Below are the code and all the weights of a small trained network. Each question names an input and a class and asks about switching units off, where a switched-off unit gives its printed mean instead of its output.

import numpy as np


def w(rows, s, z=0):
    codes = np.array(rows[::2]) - 128.0
    scale = np.full(codes.shape[1], s)
    scale[-1] = z or s
    return codes * scale


def norm(h):
    return h / np.sqrt((h * h).mean(-1, keepdims=True) + 1e-5)


def f(y):
    return np.maximum(y, 0)


def log_softmax(a):
    a = a - a.max(-1, keepdims=True)
    return a - np.log(np.exp(a).sum(-1, keepdims=True))


def net(x, mask):
    res = np.array(x, float).reshape(1, 2) / 4 @ E
    u = 0
    for l in range(2):
        y = f(norm(res) @ A[l][:, :-1].T + A[l][:, -1])
        res = res + np.where(mask[u : u + 8], y, B[l][:, -1]) @ B[l][:, :-1]
        u += 8
    return log_softmax(norm(res)[-1] @ U[:, :-1].T + U[:, -1])


A, B = {}, {}
E = w([
[83,132,71,120,164,105,160,2,83],'x0',
[64,76,180,244,55,101,73,83,170],'x1',
],0.0082)
A[0] = w([
[209,227,129,23,178,146,214,183,108,75],'L0N0',
[148,143,77,57,133,131,211,83,175,135],'L0N1',
[111,35,86,102,128,154,79,163,117,207],'L0N2',
[48,194,104,101,203,85,142,79,139,89],'L0N3',
[125,161,80,126,97,181,146,78,172,5],'L0N4',
[95,101,254,136,86,131,82,196,209,74],'L0N5',
[107,108,216,157,99,100,143,138,171,86],'L0N6',
[102,106,192,161,83,153,127,87,143,102],'L0N7',
],0.0075,0.0018)
B[0] = w([
[188,55,216,79,118,104,50,178,183,247],'L0N0',
[101,160,95,168,129,92,58,138,117,177],'L0N1',
[129,93,149,162,116,119,165,156,114,147],'L0N2',
[133,113,115,150,159,140,157,151,106,173],'L0N3',
[133,141,133,119,145,149,153,131,138,138],'L0N4',
[150,90,169,92,152,148,5,200,137,216],'L0N5',
[142,155,112,169,96,74,122,120,169,178],'L0N6',
[182,166,132,103,102,158,151,166,119,179],'L0N7',
],0.011,0.012)
A[1] = w([
[72,144,69,89,192,167,131,105,46,46],'L1N0',
[189,116,166,20,194,80,90,207,105,189],'L1N1',
[172,73,61,67,183,139,182,40,89,251],'L1N2',
[114,184,41,164,121,92,157,104,119,134],'L1N3',
[41,96,156,154,158,98,102,74,225,183],'L1N4',
[182,80,162,2,147,64,60,149,123,204],'L1N5',
[99,142,125,98,111,139,126,134,107,80],'L1N6',
[172,141,146,133,87,179,191,87,89,55],'L1N7',
],0.0084,0.003)
B[1] = w([
[167,227,94,117,183,117,103,172,114,141],'L1N0',
[30,83,239,222,41,136,133,195,157,248],'L1N1',
[156,115,117,143,1,111,32,189,199,148],'L1N2',
[127,88,150,94,208,148,203,108,57,148],'L1N3',
[145,120,174,53,166,162,127,213,159,144],'L1N4',
[164,87,165,195,12,119,77,110,246,252],'L1N5',
[204,142,109,129,148,172,103,145,77,128],'L1N6',
[59,103,168,116,184,126,164,81,139,135],'L1N7',
],0.0075,0.018)
U = w([
[87,67,167,169,187,148,228,89,75,167],'0',
[136,154,4,141,213,131,123,162,25,124],'1',
[136,95,194,175,66,116,57,187,199,197],'2',
[135,167,108,80,119,125,140,88,128,19],'3',
[142,189,124,63,158,127,139,97,156,13],'4',
[121,161,83,72,96,141,144,106,126,4],'5',
],0.015,0.0043)

Each question gives the input, the list of numbers given to net, and the class t.
The units are the neurons (one row each of A and B). Each row of codes is followed by its name. A weight is (code - 128) times the scale printed after its matrix; where a second scale follows, it is the last column's (A, B and U).
mask holds one flag per neuron, layer by layer. A switched-off neuron (its flag False) gives its mean, the last column of its row in B, instead of its output. The means were averaged over made-up inputs and are rounded, as every weight is.
A unit's drop is (log p(t) with every unit on - log p(t) with that unit switched off) / (log p(t) with every unit on - log p(t) with every unit switched off).
The circuit of an input: a set's keep is (log p(t) with only the set's units on - log p(t) with every unit switched off) / (log p(t) with every unit on - log p(t) with every unit switched off). Starting from the 12 units with the biggest drops (on a tie, the unit counted first), units are removed one at a time, each time the one whose removal leaves the highest keep (on an exact tie, the one counted first), for as long as the keep stays at least 0.8.
circuit, biggest first: the units of the circuit, biggest drop first
top k neurons: the k neurons with the biggest drops, biggest first
top k neurons in layer l: the k neurons of layer l with the biggest drops, biggest first
drop of u: that unit's drop, to one decimal
input [3,4], class 0: top 3 neurons => L0N5, L0N0, L1N5
input [8,8], class 0: top 2 neurons => L0N0, L0N5
input [8,5], class 0: circuit, biggest first => L0N5, L0N0, L1N5
input [1,0], class 1: top 4 neurons => L0N0, L0N5, L1N5, L1N1
input [5,-1], class 1: top 4 neurons => L0N0, L0N5, L1N5, L1N1
input [8,2], class 1: circuit, biggest first => L0N0, L1N5, L1N1
input [6,7], class 0: top 3 neurons => L0N0, L0N5, L1N5
input [5,1], class 1: circuit, biggest first => L0N0, L1N5, L0N5, L1N1
input [7,-2], class 1: top 4 neurons in layer 0 => L0N0, L0N5, L0N1, L0N3
input [6,1], class 1: top 3 neurons => L0N0, L1N5, L1N1
input [4,5], class 0: top 3 neurons => L0N5, L0N0, L1N5
input [8,7], class 0: top 2 neurons => L0N0, L1N5
input [5,7], class 0: top 2 neurons in layer 0 => L0N5, L0N0
input [7,5], class 0: top 4 neurons => L0N0, L0N5, L1N3, L1N5
input [4,-1], class 1: top 2 neurons => L0N0, L0N5
input [8,6], class 0: top 3 neurons in layer 1 => L1N5, L1N3, L1N1
input [8,4], class 1: top 3 neurons => L0N0, L1N5, L1N1
input [7,7], class 0: top 2 neurons => L0N0, L0N5
input [6,3], class 1: top 3 neurons in layer 1 => L1N5, L1N1, L1N0
input [8,3], class 1: drop of L1N5 => 0.7
input [2,2], class 0: drop of L0N0 => 0.9
input [4,3], class 0: drop of L1N5 => 0.6
input [7,2], class 1: drop of L0N0 => 1.0
